Below are the code and all the weights of a small trained network. Each question names an input and a class and asks about switching units off, where a switched-off unit gives its printed mean instead of its output.

import numpy as np


def w(rows, s, z=0):
    codes = np.array(rows[::2]) - 128.0
    scale = np.full(codes.shape[1], s)
    scale[-1] = z or s
    return codes * scale


def f(y):
    return np.maximum(y, 0)


def log_softmax(a):
    a = a - a.max(-1, keepdims=True)
    return a - np.log(np.exp(a).sum(-1, keepdims=True))


def net(x, mask):
    res = np.array(x, float).reshape(1, 6) / 4 @ E
    y = f(res @ A[0][:, :-1].T + A[0][:, -1])
    res = res + np.where(mask, y, B[0][:, -1]) @ B[0][:, :-1]
    return log_softmax(res[-1] @ U[:, :-1].T + U[:, -1])


A, B = {}, {}
E = w([
[186,75,76,74,93,134,133,245],'x0',
[76,148,98,186,193,58,159,220],'x1',
[125,198,241,107,51,89,172,176],'x2',
[123,128,124,129,124,131,132,127],'x3',
[3,67,160,71,126,99,66,140],'x4',
[121,192,52,17,135,54,147,71],'x5',
],0.012)
A[0] = w([
[100,96,57,193,173,160,112,48,65],'neuron 0',
[144,131,95,106,130,77,140,83,139],'neuron 1',
[131,133,119,101,130,113,145,117,44],'neuron 2',
[147,174,90,90,126,110,125,123,151],'neuron 3',
[145,99,132,76,133,151,147,142,31],'neuron 4',
[107,160,78,47,124,109,157,116,123],'neuron 5',
[106,92,125,133,140,84,67,135,61],'neuron 6',
[112,225,215,134,11,77,162,169,47],'neuron 7',
[189,115,173,88,84,180,96,61,73],'neuron 8',
[176,66,80,63,68,112,128,218,25],'neuron 9',
[137,182,71,81,126,87,113,108,95],'neuron 10',
[164,143,92,112,123,168,164,182,28],'neuron 11',
[150,41,154,149,111,187,158,191,105],'neuron 12',
[150,86,28,115,151,165,73,164,120],'neuron 13',
[38,79,188,65,132,119,63,131,86],'neuron 14',
[170,115,148,112,75,147,75,62,23],'neuron 15',
[34,64,140,77,117,95,89,128,7],'neuron 16',
[109,144,90,171,186,78,176,184,67],'neuron 17',
[120,134,159,143,165,114,154,56,10],'neuron 18',
[103,165,94,207,157,57,159,154,13],'neuron 19',
[181,190,101,167,147,170,195,133,41],'neuron 20',
[153,139,172,81,94,120,145,197,86],'neuron 21',
[121,80,72,139,168,153,83,88,62],'neuron 22',
[52,162,129,149,215,100,143,217,72],'neuron 23',
[125,184,77,98,123,60,131,92,79],'neuron 24',
[152,145,125,85,155,111,117,117,25],'neuron 25',
[162,205,122,181,128,134,174,104,31],'neuron 26',
[150,102,157,195,134,183,95,170,130],'neuron 27',
[131,161,112,162,150,83,102,159,2],'neuron 28',
[97,137,175,231,118,165,84,106,102],'neuron 29',
[144,159,89,81,155,57,140,133,122],'neuron 30',
[94,160,226,104,91,125,169,148,33],'neuron 31',
[207,153,105,151,140,151,178,118,35],'neuron 32',
[228,182,111,182,111,115,139,86,139],'neuron 33',
[138,102,159,178,162,163,110,200,76],'neuron 34',
[126,171,156,141,66,112,154,131,27],'neuron 35',
[213,175,118,154,186,165,206,123,117],'neuron 36',
[116,103,49,163,163,176,89,114,51],'neuron 37',
[143,107,121,80,42,192,86,66,44],'neuron 38',
[63,195,164,186,162,118,127,16,22],'neuron 39',
],0.013,0.0038)
B[0] = w([
[183,160,170,144,124,111,84,129,221],'neuron 0',
[114,125,169,124,153,156,139,117,185],'neuron 1',
[119,144,138,123,141,136,130,110,147],'neuron 2',
[112,134,165,123,139,164,156,145,185],'neuron 3',
[105,90,131,147,101,83,132,118,154],'neuron 4',
[102,155,194,131,175,182,175,107,207],'neuron 5',
[154,154,110,127,87,156,133,152,164],'neuron 6',
[193,158,161,164,134,118,83,109,253],'neuron 7',
[111,63,86,161,72,119,145,58,214],'neuron 8',
[128,57,139,45,148,31,170,176,228],'neuron 9',
[106,146,168,123,144,172,138,119,201],'neuron 10',
[118,104,131,106,118,96,123,168,178],'neuron 11',
[77,147,166,80,189,150,173,96,203],'neuron 12',
[188,144,168,150,147,87,94,125,220],'neuron 13',
[118,159,36,130,103,185,95,230,220],'neuron 14',
[113,95,106,164,98,107,142,71,191],'neuron 15',
[115,161,80,122,115,155,116,187,207],'neuron 16',
[111,86,100,179,79,106,116,43,202],'neuron 17',
[133,96,139,105,131,89,150,152,177],'neuron 18',
[108,87,105,163,72,112,136,64,197],'neuron 19',
[130,129,81,130,121,161,123,176,199],'neuron 20',
[171,149,134,140,160,92,100,102,192],'neuron 21',
[168,171,135,154,132,116,66,125,203],'neuron 22',
[128,97,85,160,88,128,140,75,215],'neuron 23',
[109,127,161,99,157,188,137,103,206],'neuron 24',
[111,140,149,123,122,133,126,120,154],'neuron 25',
[125,133,97,131,137,135,103,180,192],'neuron 26',
[91,161,182,105,156,192,147,108,195],'neuron 27',
[120,120,101,141,98,113,140,83,158],'neuron 28',
[72,127,194,72,171,149,178,117,196],'neuron 29',
[97,141,162,125,143,156,147,90,201],'neuron 30',
[175,163,134,169,141,130,74,129,202],'neuron 31',
[118,157,94,124,111,148,123,178,195],'neuron 32',
[102,142,97,112,106,144,109,175,218],'neuron 33',
[96,129,164,118,129,154,141,102,187],'neuron 34',
[159,141,142,147,134,125,106,131,174],'neuron 35',
[122,144,80,114,117,149,123,178,217],'neuron 36',
[171,168,145,160,158,113,83,122,202],'neuron 37',
[100,103,96,171,88,125,127,62,214],'neuron 38',
[132,65,137,59,193,7,178,191,239],'neuron 39',
],0.012,0.02)
U = w([
[46,144,194,111,181,197,169,99,106],'0',
[249,167,153,174,153,95,82,115,83],'1',
[84,148,16,126,110,175,125,220,138],'2',
[79,67,65,174,70,104,153,33,68],'3',
[107,77,139,75,180,11,175,170,251],'4',
],0.013,0.0019)

Each question gives the input, the list of numbers given to net, and the class t.
The units are the neurons (one row each of A and B). Each row of codes is followed by its name. A weight is (code - 128) times the scale printed after its matrix; where a second scale follows, it is the last column's (A, B and U).
mask holds one flag per neuron, in row order. A switched-off neuron (its flag False) gives its mean, the last column of its row in B, instead of its output. The means were averaged over made-up inputs and are rounded, as every weight is.
A unit's drop is (log p(t) with every unit on - log p(t) with that unit switched off) / (log p(t) with every unit on - log p(t) with every unit switched off).
The circuit of an input: a set's keep is (log p(t) with only the set's units on - log p(t) with every unit switched off) / (log p(t) with every unit on - log p(t) with every unit switched off). Starting from the 12 units with the biggest drops (on a tie, the unit counted first), units are removed one at a time, each time the one whose removal leaves the highest keep (on an exact tie, the one counted first), for as long as the keep stays at least 0.8.
units of the circuit, in order: the units of the circuit, biggest drop first
k most important neurons: the k neurons with the biggest drops, biggest first
drop of u: that unit's drop, to one decimal
input [-8,-3,3,1,4,3], class 4: units of the circuit, in order	[neuron 39]
input [-6,6,-2,4,3,-5], class 3: 4 most important neurons	[neuron 23; neuron 9; neuron 19; neuron 17]
input [8,1,8,-7,4,-7], class 1: 3 most important neurons	[neuron 7; neuron 31; neuron 39]
input [-3,8,-1,3,-8,-1], class 2: 3 most important neurons	[neuron 36; neuron 20; neuron 26]
input [3,7,-6,2,2,6], class 3: 3 most important neurons	[neuron 17; neuron 23; neuron 19]
input [-7,7,6,0,-3,5], class 3: 2 most important neurons	[neuron 19; neuron 17]
input [-2,-5,3,-5,-4,1], class 3: 2 most important neurons	[neuron 8; neuron 14]
input [-1,3,-4,-8,-7,-8], class 0: 2 most important neurons	[neuron 27; neuron 29]
input [8,1,3,0,-7,4], class 4: 2 most important neurons	[neuron 9; neuron 14]
input [-5,-5,6,0,-1,4], class 1: 3 most important neurons	[neuron 7; neuron 31; neuron 9]
input [-2,-8,-6,-5,5,8], class 0: 3 most important neurons	[neuron 5; neuron 10; neuron 24]
input [-2,7,-7,-5,-6,7], class 0: 2 most important neurons	[neuron 24; neuron 30]
input [-8,8,-5,-1,0,-1], class 3: 2 most important neurons	[neuron 19; neuron 17]
input [6,4,2,0,-3,-2], class 4: units of the circuit, in order	[neuron 9]
input [-4,-8,-6,0,7,-7], class 3: 4 most important neurons	[neuron 8; neuron 38; neuron 15; neuron 5]
input [-8,3,4,0,8,-2], class 2: 2 most important neurons	[neuron 14; neuron 16]
input [6,-1,0,-3,-7,-7], class 0: 2 most important neurons	[neuron 12; neuron 27]
input [-4,-3,-5,5,-8,7], class 2: drop of neuron 36	0.9
input [2,-6,-3,7,5,-1], class 3: drop of neuron 8	0.9
input [-7,5,4,8,0,0], class 4: units of the circuit, in order	[neuron 39]
input [-3,-1,8,-7,7,-4], class 1: drop of neuron 5	0.0
input [2,-8,6,7,-7,-2], class 3: drop of neuron 16	0.1
